Here is a tiny trained network, its code and every weight. The questions are about switching its units off for an input and a class, where a switched-off unit gives its printed mean instead of its output.

import numpy as np


def w(rows, s, z=0):
    codes = np.array(rows[::2]) - 128.0
    scale = np.full(codes.shape[1], s)
    scale[-1] = z or s
    return codes * scale


def f(y):
    return np.maximum(y, 0)


def log_softmax(a):
    a = a - a.max(-1, keepdims=True)
    return a - np.log(np.exp(a).sum(-1, keepdims=True))


def net(x, mask):
    res = np.array(x, float).reshape(1, 7) / 4 @ E
    y = f(res @ A[0][:, :-1].T + A[0][:, -1])
    res = res + np.where(mask, y, B[0][:, -1]) @ B[0][:, :-1]
    return log_softmax(res[-1] @ U[:, :-1].T + U[:, -1])


A, B = {}, {}
E = w([
[137,129,141,104,133,111,136,136,109,98],'x0',
[221,195,134,180,56,229,192,215,77,135],'x1',
[53,22,126,148,16,60,161,255,110,186],'x2',
[152,87,107,149,96,172,145,97,151,116],'x3',
[118,140,146,142,197,65,143,123,130,189],'x4',
[126,152,131,137,118,72,136,109,108,129],'x5',
[238,32,208,200,183,68,45,119,72,139],'x6',
],0.0076)
A[0] = w([
[49,221,84,132,122,166,234,143,160,125,100],'N0',
[92,97,130,180,70,104,172,227,107,156,31],'N1',
[165,228,135,181,91,191,210,182,77,182,52],'N2',
[161,254,146,157,163,189,109,80,129,119,1],'N3',
[230,135,162,134,101,129,129,166,46,159,75],'N4',
[188,133,110,115,163,123,216,76,131,69,242],'N5',
],0.0096,0.0044)
B[0] = w([
[180,102,253,212,159,114,114,134,58,114,252],'N0',
[255,209,34,100,159,156,134,147,164,116,222],'N1',
[30,68,96,54,112,115,65,31,160,98,232],'N2',
[220,107,32,128,133,102,153,166,188,141,211],'N3',
[57,131,184,173,131,145,148,82,126,131,187],'N4',
[64,153,131,104,65,112,140,242,83,171,207],'N5',
],0.0089,0.012)
U = w([
[224,163,18,72,147,118,203,161,156,140,38],'0',
[113,150,137,116,112,154,132,116,87,153,255],'1',
[181,104,228,184,141,163,130,92,53,115,112],'2',
[40,109,93,41,149,121,150,1,164,102,78],'3',
],0.0079,0.0066)

Each question gives the input, the list of numbers given to net, and the class t.
The units are the neurons (one row each of A and B). Each row of codes is followed by its name. A weight is (code - 128) times the scale printed after its matrix; where a second scale follows, it is the last column's (A, B and U).
mask holds one flag per neuron, in row order. A switched-off neuron (its flag False) gives its mean, the last column of its row in B, instead of its output. The means were averaged over made-up inputs and are rounded, as every weight is.
A unit's drop is (log p(t) with every unit on - log p(t) with that unit switched off) / (log p(t) with every unit on - log p(t) with every unit switched off).
The circuit of an input: a set's keep is (log p(t) with only the set's units on - log p(t) with every unit switched off) / (log p(t) with every unit on - log p(t) with every unit switched off). Starting from all 6 units, units are removed one at a time, each time the one whose removal leaves the highest keep (on an exact tie, the one counted first), for as long as the keep stays at least 0.8.
units of the circuit, in order: the units of the circuit, biggest drop first
unit that matters most: the unit with the biggest drop
top k neurons: the k neurons with the biggest drops, biggest first
drop of u: that unit's drop, to one decimal
input [7,-7,2,7,-8,6,-5], class 1: unit that matters most : N2
input [1,5,3,0,-2,-3,2], class 3: top 2 neurons : N2, N0
input [5,-7,-1,3,-4,-2,-7], class 2: top 2 neurons : N0, N2
input [8,-7,6,5,-1,-4,-6], class 1: top 2 neurons : N2, N3
input [-5,-7,4,8,2,5,-7], class 2: units of the circuit, in order : N0, N2
input [1,7,-4,1,2,-7,4], class 3: top 4 neurons : N2, N0, N4, N1
input [-2,-1,6,7,-5,4,3], class 0: top 3 neurons : N1, N0, N2
input [6,7,-3,8,-4,-7,-7], class 2: top 2 neurons : N0, N1
input [-4,5,4,6,1,5,1], class 3: units of the circuit, in order : N2, N0
input [-1,4,4,6,-5,2,-5], class 2: top 3 neurons : N0, N3, N5
input [-3,-2,-4,-7,-8,4,3], class 0: top 3 neurons : N0, N2, N4
input [-2,3,-4,-3,-2,-4,-6], class 2: top 2 neurons : N0, N1
input [6,2,-4,7,6,3,6], class 1: units of the circuit, in order : N0, N5
input [2,2,-7,-2,-5,6,3], class 0: units of the circuit, in order : N3
input [0,3,-8,2,-3,4,8], class 0: top 2 neurons : N3, N0
input [-7,7,5,-8,-8,3,7], class 1: top 3 neurons : N4, N0, N1
input [6,6,8,-6,-2,6,4], class 0: top 2 neurons : N1, N0
input [2,3,-2,1,-4,3,-1], class 3: top 3 neurons : N2, N1, N0
input [3,8,5,2,-2,-7,-6], class 3: top 2 neurons : N2, N5
input [1,4,4,8,-4,-4,-7], class 2: top neuron : N0
input [-5,-2,7,2,-6,1,-1], class 0: drop of N1 : 0.4
input [8,-3,-2,3,5,5,7], class 1: drop of N5 : 0.3
input [-1,5,-1,1,1,-6,3], class 3: drop of N2 : 0.3
input [-5,6,-1,-3,-5,-8,-1], class 3: drop of N2 : 0.9
